(in the rows, 128 means zero)
Each row of numbers stands for one node and depends on some of the facts below. Use the named rows to name the rest.

Facts:
vozu: belongs to class; zasto: is directly followed by; flazir: hangs directly under; topa: refers to
nebis zasto:flaroga flazir:rakon topa:tupi varu pustim graluk
bredis vozu:299 flazir:stebam topa:fonuk kloskek
floden vozu:208 zasto:stozu flazir:stuflu topa:kena stiren munos brulukla
laplum vozu:366 zasto:fonupum flazir:fliflin
kena vozu:299 zasto:stiren flazir:karir
brogres vozu:208 zasto:plona flazir:lones
loguzu vozu:366 zasto:gipir flazir:dogon
fuflol flazir:begana
rakon topa:kates sikla stobren
vuplugrim vozu:208 zasto:megrotu flazir:tesar topa:kuzon klazal traman klaplanur gitrak zusa zadre
klesa vozu:366 zasto:skiskodrok flazir:nibegi
dobran vozu:299 zasto:kigre flazir:stuflu
mezas vozu:208 zasto:staklu flazir:revi
tretretram vozu:366 zasto:godak flazir:fezum
dupi vozu:366 zasto:plaso flazir:fuflol
fezum zasto:sabepler flazir:begana
padul vozu:208 zasto:degir flazir:fistidru
stebam zasto:tupum flazir:drunul
fliflin flazir:skitrofer
gule vozu:208 zasto:grufe flazir:ladek
godak vozu:208 zasto:gufi flazir:fezum
plona vozu:299 flazir:lones
plise zasto:bruska flazir:skitrofer
megun vozu:366 zasto:nubales flazir:kigre topa:britrar
stuflu topa:murir britrom lovil
flaroga vozu:366 zasto:dogon flazir:rakon
trafel vozu:366 zasto:floro flazir:doskis
lovil vozu:366 flazir:nemu
natril vozu:366 zasto:skira flazir:fuflol
notredek vozu:299 zasto:foge flazir:fistidru topa:tupi dakamas klaplanur gipir zusa zotal nusku dupi
zakedri vozu:208 zasto:tripa flazir:revi topa:dakamas traman skobrur situvi munos
drize vozu:299 zasto:laplum flazir:fliflin
flobre zasto:fliflin flazir:skitrofer
fistam vozu:208 zasto:graluk flazir:zotal
kledes vozu:299 flazir:fliflin
rukos zasto:tristul flazir:stuflu topa:fabos britrar brulukla
lukul vozu:366 zasto:dalik flazir:fezum topa:karir stobren drunul
klekor vozu:208 zasto:tretretram flazir:fezum
nusku vozu:366 zasto:zatevol flazir:nebis
stolol vozu:366 flazir:stiren
febovus vozu:208 zasto:brogres flazir:lones
mistis vozu:366 zasto:venovu flazir:nibegi
murir vozu:366 zasto:ridok flazir:kigra
dretroklar vozu:299 zasto:vofle flazir:tesar
kube vozu:208 zasto:traman flazir:doskis
mitos vozu:366 zasto:kates flazir:skitrofer
kloskek vozu:208 zasto:bredis flazir:stebam
getros vozu:366 zasto:lizuk flazir:fezum
mesos vozu:299 zasto:trafel flazir:doskis
ziklele vozu:366 zasto:grimel flazir:nebis
flubror vozu:208 zasto:mesos flazir:doskis
gabra vozu:208 zasto:motru flazir:gaples topa:begana kuzon ladek klesa laplum dofatri brogres
kigre zasto:dekla flazir:stuflu
degir vozu:366 zasto:seklir flazir:fistidru
flomim vozu:366 zasto:febovus flazir:lones
skefum vozu:208 zasto:ziskir flazir:gaples topa:grufe zesto dalik fonupum
vamam vozu:366 zasto:mezas flazir:revi
ziskir vozu:299 zasto:situvi flazir:gaples topa:ziklele kidan flegri
kuzon vozu:366 zasto:skefum flazir:gaples
lamin vozu:299 flazir:britrom
plirum vozu:366 zasto:brali flazir:baro topa:kates fliflin tesar nibegi natril
gipir vozu:299 zasto:klistim flazir:dogon
skamel vozu:208 zasto:ladek flazir:skitrofer
lageri vozu:208 zasto:truve flazir:karir
troru vozu:208 zasto:stolol flazir:stiren topa:kigra ziklele plastir kena
stozu vozu:299 zasto:pliflubrom flazir:stuflu topa:kigre truve
munos vozu:208 zasto:nutronen flazir:nibegi
vavek vozu:299 zasto:klesa flazir:nibegi topa:skinos brali skitrofer
revi zasto:sebrem flazir:drunul
dekla vozu:299 zasto:floden flazir:stuflu topa:stobren fabos brena situvi
gufi vozu:366 zasto:stobren flazir:fezum
dogon zasto:gaples flazir:rakon topa:gule tesar natril
floro vozu:208 flazir:doskis
setrunal vozu:299 zasto:dretroklar flazir:tesar
tupum vozu:299 zasto:lones flazir:drunul topa:klistim karir klaplanur tubror graluk truve
flegri vozu:208 flazir:ladek
pustim vozu:366 zasto:dobran flazir:stuflu
motru vozu:208 zasto:flugum flazir:gaples
drogrukla vozu:366 zasto:vamam flazir:revi
staklu vozu:299 zasto:sikla flazir:revi
sikla vozu:366 zasto:zimor flazir:revi
boter vozu:366 zasto:plise flazir:skitrofer
flugum vozu:366 zasto:leses flazir:gaples
brulukla vozu:299 zasto:drize flazir:fliflin
skinos vozu:366 zasto:trovam flazir:zopir
groflun vozu:366 zasto:klekor flazir:fezum
brali vozu:299 flazir:baro
skira vozu:208 zasto:zeplik flazir:fuflol
vubrim vozu:299 zasto:padul flazir:fistidru topa:graluk pliflubrom britrar gipir
megrotu vozu:366 zasto:lotrul flazir:tesar topa:brali nubales skamel trofam
baro zasto:nebis flazir:rakon
stobren vozu:208 zasto:klazal flazir:fezum
nubales vozu:208 flazir:kigre
lubrel vozu:366 zasto:dobu flazir:stebam topa:stutal laplum zimor kledes
dakamas vozu:366 flazir:tupi
truve vozu:366 zasto:kena flazir:karir
trovam vozu:366 flazir:zopir
nutronen vozu:366 flazir:nibegi
zimor vozu:299 flazir:revi
vepa vozu:208 zasto:varu flazir:doskis
romam vozu:299 flazir:gaples
traman vozu:208 zasto:vepa flazir:doskis
grufe vozu:208 zasto:flegri flazir:ladek
kigra zasto:zotal flazir:drunul
mobi vozu:208 zasto:lukul flazir:fezum
bravik vozu:366 zasto:natril flazir:fuflol
kates vozu:299 zasto:zumidu flazir:skitrofer
zadre vozu:366 zasto:diflun flazir:revi
diflun vozu:366 zasto:zakedri flazir:revi
lotrul vozu:366 zasto:nupa flazir:tesar
nemu zasto:lamin flazir:britrom
gedram vozu:299 zasto:plebus flazir:tupi
fonupum vozu:366 zasto:kledes flazir:fliflin
lubak vozu:366 zasto:troru flazir:stiren topa:mesos
graluk vozu:366 flazir:zotal
seklir vozu:366 zasto:notredek flazir:fistidru topa:godak dretroklar sikla zesto dalik
pluplo vozu:208 zasto:zesto flazir:fezum topa:tripa mezas bruska
dobu vozu:299 zasto:kabras flazir:stebam topa:situvi loguzu zadre
gitrak vozu:366 zasto:lovil flazir:nemu
flesa vozu:366 flazir:plise topa:zusa kledes truve
lones flazir:drunul
foge vozu:208 zasto:stutal flazir:fistidru
zusa vozu:299 zasto:stebam flazir:drunul
zatevol vozu:366 flazir:nebis topa:fezum nutronen dalik
plaso vozu:366 zasto:bravik flazir:fuflol
vaka vozu:366 zasto:lubrel flazir:stebam
zesto vozu:208 zasto:mobi flazir:fezum
tripa vozu:366 zasto:brena flazir:revi
tristul vozu:208 zasto:pustim flazir:stuflu
klaplanur vozu:366 zasto:trofam flazir:plise
venovu vozu:366 zasto:vavek flazir:nibegi topa:klesa
dofatri vozu:208 flazir:fuflol
kabras vozu:366 zasto:kidan flazir:stebam
murel vozu:299 flazir:fistidru
bruska vozu:208 zasto:mitos flazir:skitrofer
gaples flazir:rakon topa:tripa kigra leses klazal nubales
klazal vozu:366 zasto:getros flazir:fezum
stutal vozu:208 zasto:murel flazir:fistidru
zumidu vozu:366 zasto:skamel flazir:skitrofer
tupi flazir:stuflu
skiskodrok vozu:299 zasto:munos flazir:nibegi topa:brali stobren kube skamel lizuk truve
brena vozu:208 zasto:drogrukla flazir:revi
zotal zasto:zusa flazir:drunul
lizuk vozu:366 zasto:pluplo flazir:fezum
britrar vozu:366 zasto:nemu flazir:britrom
ridok vozu:208 flazir:kigra
grimel vozu:208 zasto:klobri flazir:nebis
vofle vozu:366 flazir:tesar
fonuk vozu:299 zasto:dofatri flazir:fuflol
sebrem vozu:366 zasto:kigra flazir:drunul
skobrur vozu:366 zasto:fistidru flazir:britrom
klobri vozu:208 zasto:nusku flazir:nebis topa:vamam mezas varu fliflin brena drogrukla doskis
pliflubrom vozu:208 zasto:tupi flazir:stuflu
plebus vozu:366 zasto:dakamas flazir:tupi topa:gule kates dakamas gitrak laplum
plastir vozu:366 zasto:gule flazir:ladek
sabepler vozu:208 zasto:fuflol flazir:begana
zeplik vozu:208 zasto:fonuk flazir:fuflol
nupa vozu:299 zasto:setrunal flazir:tesar
tubror vozu:366 zasto:plastir flazir:ladek
zopir zasto:rukos flazir:stuflu topa:skira motru
klistim vozu:366 flazir:dogon
varu vozu:366 zasto:flubror flazir:doskis
leses vozu:299 zasto:romam flazir:gaples
kidan vozu:366 zasto:kloskek flazir:stebam
situvi vozu:366 zasto:gabra flazir:gaples
rolum vozu:366 flazir:flobre
trofam vozu:208 zasto:flesa flazir:plise
fistidru zasto:britrar flazir:britrom
fabos vozu:366 zasto:gedram flazir:tupi
stiren flazir:karir
buba vozu:299 zasto:boter flazir:skitrofer topa:fliflin ziklele truve
dalik vozu:366 flazir:fezum
ladek zasto:flobre flazir:skitrofer

Named rows:
[134 121 126 182 149 123 167 146 102 114 126 149 120 101 129 169 104 177
 118 152 108  93 149 126 128 150 131 158 158 122 115 127 151  93 125 103
 124 123 132 129 116 179 124 150  94 122 142] : zumidu
[134 140 136  71 120 155 133 102 114 117 148 130 137 141 118 103 147 106
 153 112 163 142 119 154  97 155 179 127  89 146 154 146  94 124 155 174
 141 120 125 122 137  92 150 125 135 136 127] : skinos
[101 139 137 121 141 116  99 172 147 114 118 125 104 107 107 124 116 155
 106 150 128 135 100 117 141 123 126 124 136 101 147 134 152 141 137 151
 116 148  89  94 135 128 109 107 123 111 114] : kabras
[128 141 121  90 138 144 123 121 132 132 138 129 126 136 111 108 143 118
 141 128 145 157 106 140 101 137 147 130  96 146 138 147 118 133 136 166
 134 153 107 110 120  96 143 114 140 147 119] : lovil
[136 108 122 196 138 121 161 138 126 128 139 139 132 110 151 196 110 145
  97 150 100 103 155 137 145 155 113 171 167 119 102 133 145  97 115  65
 114 108 147 154 109 152 122 132  97 124 152] : floro
[127 135 130 132 142 132 130 132 122 127 131 130 117 122 120 133 124 142
 133 132 124 128 121 126 109 140 137 139 122 144 131 133 133 121 128 142
 127 144 115 117 110 134 134 126 128 134 131] : rolum
[154 105 125 204 125 125 148 130 113 144 175 147 117 119 135 193 120 153
 124 139 116  47 162 112 133 134 125 176 123 168 126 102 135  69  94  77
 100  90 158 164  67 174 113 167 107 132 171] : lizuk
[128 128 119 127 160 123  93 136 147 153 110 132 125 147 122  92 146 101
 133 109 128 150  98 121 114 108 103 112 132 132 116 153 140 145 138 152
 121 152 120 119 132 125 137 132 154 127 120] : plise
[121 143 128  80  98 147 133  79 102 125 144 103 143 164 137 107 147  93
 163  87 130 159 142 143  90 128 163 116 103 138 147 125  81 150 134 145
 166  94 127 110 154 103 141 125 127 118 101] : buba
[129 160 123 106 169 144 132 117 148 147  79 127 119 125 131 111 145 137
 148 137 104 154 102 109 108 145 138  99 100 165 109 117 126 137 135 150
 117 188 137 100 111 113 138 139 150 139 125] : bravik
[142 131 117  94 143 148 128  89 113 141 143 129 140 163 135 113 147  89
 148  75 154 187 130 152  86 134 136 125 127 129 130 185 111 150 154 176
 153 120 115 115 145 104 172 125 145 114 125] : zopir
[117 147 128  81  98 137 118 134 125 107 149 101 105 134 129 128 115 116
 128 114 151 172 138 123 139 129 140  94 108 114 167 138 129 181 129 178
 148 123  72  92 127  87 135 104 133 101 124] : lubrel
[131 149 132  69 111 144 139  91  90 110 157 122 123 162 143 117 130 111
 169  96 143 165 148 133  99 143 165 106 106 159 150 131 109 153 134 179
 147 115 104 108 133  96 170 128 132 121 129] : plirum
[138 114 127 198 121 135 163 124 125 141 126 127 135 100 133 181 120 158
 113 136 112  65 158 131 138 131 127 165 141 110 122 105 122  88 115  60
 134  91 161 150 120 180  95 154  94 127 135] : leses
[124 103 124 166 150 111 120 169 129 112 110 142 127 106 130 151 109 145
  89 115 135 118 129 135 158 124 100 134 193  65 126 164 155 122 160 118
 127 111 117 130 153 176 116 134  99  92 136] : stebam
[111 128 138 150 120 115 135 132 107 117  99 119 119 132 129 122 109 150
 135 140  80 133 143  98 125 104 110 105 162 112 118  92 137 151 101 105
 149 116 119 109 154 168 110 145 110 102 101] : notredek
[144 129 132 105 123 138 102 109 125 146 128 123 130 168 140  98 136  80
 148  84 137 164 126 118 110 108 128  96 123 145 132 144 117 172 132 160
 143 118 128 118 138 110 153 145 154 102 128] : nebis
[119 143 140 105 121 128 111 135 133 129 116 119 102 140 122 102 121 125
 146 139 111 152 125  96 121 118 129  97 108 158 143 107 134 160 100 156
 127 147 119 102 119 118 134 137 142 116 125] : flesa
[107 131 123 133 145 115 112 136 140 140 102 114 131 128 114 105 140 143
 132 136 101 133 108 120 106 107 106 128 141 116 119 115 134 134 118 120
 133 149 117 112 139 145 104 121 132 133  90] : nupa
[117 114 132 137 107 119 131 161 143 102  93 121 134  97 108 112 114 157
  99 142 138 101 129 122 169  99 112 117 148  61 143 112 130 132 123 110
 145 118 118 122 160 156  84 112 113 126 106] : zusa

Name these rows:
No name comes twice in this set of rows, the named rows included.
[134 129 122  94 108 143 127 101 140 139 123 115 148 144 111  82 153 102
 155 114 147 144 122 134 117 113 141 107  91 121 143 118  96 141 116 141
 156 128 127 121 138 108 121 116 155 149 105] | gipir
[132 139 125  88 117 137 138 116 124 131 139 125 114 145 126 113 127 119
 149 121 143 169 134 116 117 126 137 103  99 144 137 137 127 158 112 169
 143 145  96 110 112  95 157 115 148 136 125] | venovu
[101 136 144 145 127 114 118 132 108 116 107 114 124 134 138 123 119 146
 129 134  80 115 136 106 113 105 123 116 171 123 124  89 131 136 122 100
 139 113 134 113 155 170 104 151 101  96 108] | skiskodrok
[101 118 153 124 105 101 111 169 147  93 104 139 133 107 121 120 108 143
  85 151 131 106 112 133 175 121 130 121 167  94 129 107 142 130 143 107
 119 121 138 141 161 125 102 111 108 112 123] | brena
[128 126 128 135 141 108  99 142 121 133 103 133 117 147 140  99 126 118
 137 106 113 141 120  89 128  96  86  91 153 128 109 126 150 162 130 135
 121 137 124 126 137 150 130 151 140 105 131] | dogon
[147  92 137 186 127 127 164 137  96 123 133 170 128 114 111 140  99 165
 129 151 129  74 154 105 134 125 136 161 147 145 114 101 137  83  94 103
 126 102 156 159 110 188 131 163 102 139 151] | klazal
[123 143 128  87 111 144 109 101 140 142 125 105 152 143 113  90 163 101
 155 108 142 126 109 148 109 120 143 117  95 132 150 121  97 124 135 138
 145 126 142 123 144 106 114 123 147 154  97] | brali
[114 113 139 142 145 106 129 152 120 117 104 144 136 121 131 120 111 143
 106 161  95 131 113 132 129 131 115 137 170 122 100 119 149 121 128 107
 125 141 133 139 153 144 131 121 112 125 117] | flubror
[155 110 119 210 107 121 156 128 163 154 159 123 129  99 155 220 120 135
  89 149 105  81 167 125 178 140 105 166 127 135 116 112 139  97  91  45
 105  93 166 165  67 133 103 140 111 123 175] | pliflubrom
[162 111 107 142 141 138 149 109 126 153 105 148 139 139 134 112 131 117
 144 101 143 139 136 109 136 109  99 106 140 130  97 145 130 137 115 134
 139 148 145 149 119 145 151 150 155 145 141] | begana
[158 150 124  68 125 182 177  69 116 127  97 132 140 133 135 108 135 118
 163 109 160 158 139 135 113 153 178  91  78 154 130 133  94 141 140 169
 157 152 152 118 127  91 167 139 150 152 134] | dupi
[143 151 109 115 180 144 115 114 150 166  72 129 129 136 142 106 156 107
 142 105 119 165 100 113 106 123 104  92 122 144  94 144 129 150 150 140
 127 181 151 117 127 125 140 152 161 129 128] | fuflol
[124 137 140  78 100 146 104 134 151 109 140 119 121 118 104 108 131 110
 128 116 180 134 114 142 155 127 152 111  91 104 173 140 116 142 148 174
 136 125 106 106 133  85 120 106 143 122 130] | graluk

The same nodes again, as new rows of numbers:
Named rows:
[114 166 153 122 131  92 105 109 132  84 142 117 113 108 149 114 127 157
 208 118 136  99 142 149 104 137  88  81  71 108 120 118 160 140 139  85
 119 147 118 122  93 166 179 121] : trofam
[123 183 158 120 137 139  92  89 142  85 148 124 134 133 141 116 142 137
 200 113 121  99  77 168 110 114 100 105 101 120 137 100 144 163 141 107
 142 155 124 123 111 166 196 128] : buba
[119 149 137 138 120  68 117 102 130  71 165 146 124 141 186 106  92 175
 200 114 135 107 146 120  99 132 101  76 109 107 119  98 139 143 129  90
 100 151 126 144  94 149 151 116] : skira
[135 139 134 126 131  81 106 122 121  73 166 184 135 154 137  88  80 150
 171 109 152 211 182 127  97 133  55 150  74  66  98 166 208 161 107 146
 150 132 102 114 111 152 100 101] : sikla
[124 142 135 142 115 101 108 112 131  63 171 172 134 154 168 108  81 158
 156 104 133 144 170 121  98 140  67 117  95  93 150 127 143 152 115  99
 107 129 103 126 105 146 124 111] : flugum
[115 160 156 118 149 108 104 112 132  78 147 122 119 114 151 130 113 149
 198 114 132  98 142 148 109 146 103  97  65 104 135 116 168 132 139  96
 113 138 108 114 101 149 172 121] : boter
[120 147 148 126 136 102 107 114 127  71 156 143 125 130 160 121  98 153
 185 111 133 119 152 135 109 143  87 104  80  98 139 121 159 142 132  99
 112 134 107 118 102 147 152 116] : rolum
[121 161 135 153  78  93 113 120 130  50 161 146 145 111 159  96  84 172
 163 113 131 128 171 112 106 131  36  92 107 117 121 122 118 151 126  78
  95 147  97 128 103 167 142 116] : stobren
[120 141 137 145  85 100 108 117 128  71 163 177 145 153 169 112  75 159
 149 105 137 151 130 116 105 137  37 128  94  99 154 145 137 151 117  87
 108 120  86 124 109 149 106 109] : getros
[110 152 123 154  90  79 105 106 130  96 166 191 139 152 146  92 102 163
 187 106 137 172 138 124 109 126  74 125 113  99 138 134 145 170 118  98
 142 136 123 144 104 164 122 111] : floden
[120 140 126 131 110  96 109 103 116  82 160 180 141 173 171  95  75 156
 167 109 140 182 125 128  74 110  34 129 100 100 122 151 167 153 115  96
 122 132 102 129 110 156 103 103] : romam
[127 145 133 138 126 104 111 114 123  75 168 152 135 153 174  97  93 155
 166 108 127 132 173 129  96 134  67 106  99  98 137 113 129 155 120 105
  93 154 114 132  98 153 145 110] : kigre
[113 143 150 118 141  95 112 119 120  81 149 124 127 119 164 124  98 152
 209 114 133 103 152 138 124 142  96  95  74 104 135 111 159 137 146 103
 103 140 106 116 102 142 159 119] : flaroga
[120 143 126 117 176 113 115 113 105  97 167 135 124 160 160  88  91 142
 192 100 126 151 226 150 100 118  75  89  91  90 146 100 156 169 122 119
 109 147 127 121  98 151 158 111] : zusa
[ 98 161 156 114 164 123  95 115 109 107 157 136 116 109 126 109 132 128
 216 103 127 136 162 161 139 146 132 105  77  98 144  97 175 150 135 119
 141 119 138 114 103 153 194 124] : lubrel
[125 164 131 128 125 123 110 110 115  57 167 144 157 123 156  88  91 149
 199 115 119 143 161 134 125 117  68 109 135 123 106  92 128 171 137 125
 106 162 121 123 116 158 171 123] : skiskodrok
[100 160 136 133 121  90 115 118 123 104 164 136 135 118 155  95  95 142
 206 102 129 103 133 131 144 128 113  91 112 114 126  98 148 148 150 110
 123 151 117 140 105 147 154 115] : dogon
[111 142 143 125 141  93 114 123 120  88 160 132 128 126 167 113  86 151
 200 106 135 107 175 131 127 140  98  89  83  99 143 105 158 144 139 107
 106 138 106 121 101 140 146 117] : dakamas
[118 145 134 137 121  82 116 118 122  85 162 139 123 135 167  96  96 166
 193 108 134 124 189 127 107 134  73  81  92 100 136 103 136 156 127  95
 108 147 118 131  93 156 150 113] : flubror
[109 149 152 118 141  88 112 118 122  91 153 123 121 118 163 120  95 147
 208 108 137  97 148 140 128 142 103  90  74  99 138 108 167 139 145 102
 111 137 105 119 101 140 157 118] : laplum

Name these rows:
No name comes twice in this set of rows, the named rows included.
[100 166 123 123 159 128  97  89 148  91 143 143 133 145 125 139 144 150
 215 113 115 103 129 167  98 126 116 108  87 120 151 128 155 157 155  86
 138 160 129 133 109 164 188 130] | vubrim
[107 148 134 154  40  69 103 115 119 106 154 193 155 140 150  91  89 162
 187 110 147 179  67 117 120 119  37 142 112 107 124 161 148 163 123  91
 146 122 102 137 109 165 100 105] | pluplo
[115 148 136 118 167 111 105 120 109  87 159 140 117 129 143  93 115 141
 188 110 129 151 206 148  97 138  85 102  71  91 116 118 169 146 123 118
 109 146 131 118  96 160 171 111] | drunul
[105 184 155 133 127 105  93  97 148 104 148 130 114 118 127 114 153 147
 203 106 130  91  99 159 119 131 122  87  85 108 139 109 156 153 140  89
 155 143 127 137  98 169 184 126] | vuplugrim
[122 148 133 145 111  73 115  99 135  67 171 160 120 151 188 102  94 178
 181 112 136 120 147 117  84 130  89  85 111 105 123 104 136 148 118  84
 105 149 124 147  94 153 140 114] | zeplik
[119 139 131 139 102  88 106 114 117  92 162 184 135 164 170  93  85 154
 165 109 142 176 120 123  85 127  48 135  90  93 119 153 163 147 112 104
 117 132 109 134 103 155 109 101] | ladek
[108 159 149 124 130  74 113 118 120 100 149 119 119 110 160 104 103 157
 215 111 139  99 148 138 118 130  89  73  77 105 124 110 161 142 143  91
 121 146 117 127  93 156 162 115] | gule
[111 162 154 126 121  85 105 104 137  84 141 120 113 112 161 124 122 165
 209 119 137  80 107 142 102 134  94  79  78 115 121 116 155 133 144  74
 116 150 115 129  94 161 172 121] | sabepler
[107 172 136 119 168 127  99  91 146  75 141 122 118 137 144 132 128 149
 189 114 125  98 143 163  76 121  92  88  70 114 135 126 170 137 143  75
 119 154 116 123 104 164 178 122] | brulukla
[107 184 156 129 145 123  93 103 150  71 151 137 118 109 125 131 139 142
 193 109 126  97 118 154 123 143 130 106  82 106 139 113 166 143 143  96
 143 136 116 124 111 158 187 129] | lubak
[109 165 153 132 111  97 105 112 134  91 135 112 127 109 151 122 122 160
 201 117 134  83 112 143 109 134  66  80  69 119 135 126 143 138 147  67
 113 147 102 124  95 166 166 120] | klekor
[119 133 130 134  98  81 107 116 112  97 158 189 139 162 169  93  86 153
 168 113 146 187 109 122  83 127  42 145  88  93 107 165 168 144 112 109
 121 128 106 132 104 155 104  99] | flobre
[113 170 162 129 127 125  96 107 151  63 141 122 119 110 144 142 124 147
 168 112 127  76 110 148 107 145  83  96  62 111 155 128 152 129 145  68
 116 134  92 114 104 158 170 123] | groflun

Now the same nodes, written a new way:
Known rows:
[144 122 132 158 163 137 140 185 172 151 150 145 160 115] : drize
[158 124 127 153 162 129 145 172 163 139 126 145 156 110] : laplum
[173 126 127 180 164 137 122 179 176 156 148 160 169 125] : plona
[146 109 110 130 179 115 156 203 149 155 165 164 141  75] : zopir
[172 137 117 185 161 139  98 156 115 159 106 187 129 127] : pliflubrom
[147 135 149 154 179 131 136 212 138 167 140 152 146 109] : ziskir
[151 116 115 163 172 119 133 168 160 133 129 145 149 106] : tristul
[163 109 110 174 176 113 135 168 182 126 140 131 170 103] : fistam
[157 121  84 165 163 123 139 185 137 180 143 190 123 108] : kigre
[183 104  83 175 170 118 134 175 182 157 166 173 158 101] : kigra
[151 127 118 167 165 130 141 176 157 144 127 140 154 108] : klistim
[198 130 119 192 163 137 112 161 166 149 125 164 163 124] : drogrukla
[161 125 118 173 166 123 123 164 152 139 119 155 145 116] : flubror
[127 124 130 145 163 131 157 179 159 131 124 124 153  99] : groflun
[138 107 106 143 166 137 154 179 152 162 132 170 121  99] : begana
[156 120 121 162 168 121 130 165 157 138 125 151 147 111] : grufe
[134 131 131 149 161 136 147 176 149 139 119 138 147 108] : tretretram
[156 113  93 154 162 124 147 180 157 162 155 179 138 101] : nemu
[171 137 126 173 160 140 121 167 140 154 112 168 144 124] : vofle
[187 121 114 189 168 122 109 159 157 143 122 164 156 121] : kloskek

Name these rows:
No name comes twice in this set of rows, the named rows included.
[205 139 132 201 157 150  96 168 157 175 132 193 157 146] | staklu
[190 115 139 163 186 118 113 174 160 127 138 155 169  97] | zakedri
[160 132 125 170 162 131 116 160 129 151 105 173 129 126] | dofatri
[211 146 132 204 156 151  87 164 145 183 126 204 150 153] | zimor
[140 103  88 144 167 116 157 185 171 153 163 159 144  88] | baro
[153 128 137 148 159 129 143 171 154 140 118 148 146 113] | natril
[171 131 123 180 165 129 110 160 134 151 108 174 136 126] | floro
[152 138 143 165 156 147 121 180 139 168 125 175 141 131] | fonuk
[154 144 135 161 152 143 125 170 123 158 100 168 130 125] | getros
[195 138 151 173 171 142 102 189 139 171 139 184 155 123] | bredis
[155 124 137 149 184 115 132 188 135 139 125 147 145  93] | klobri
[152 126 131 165 163 139 135 183 166 153 147 152 160 117] | kena

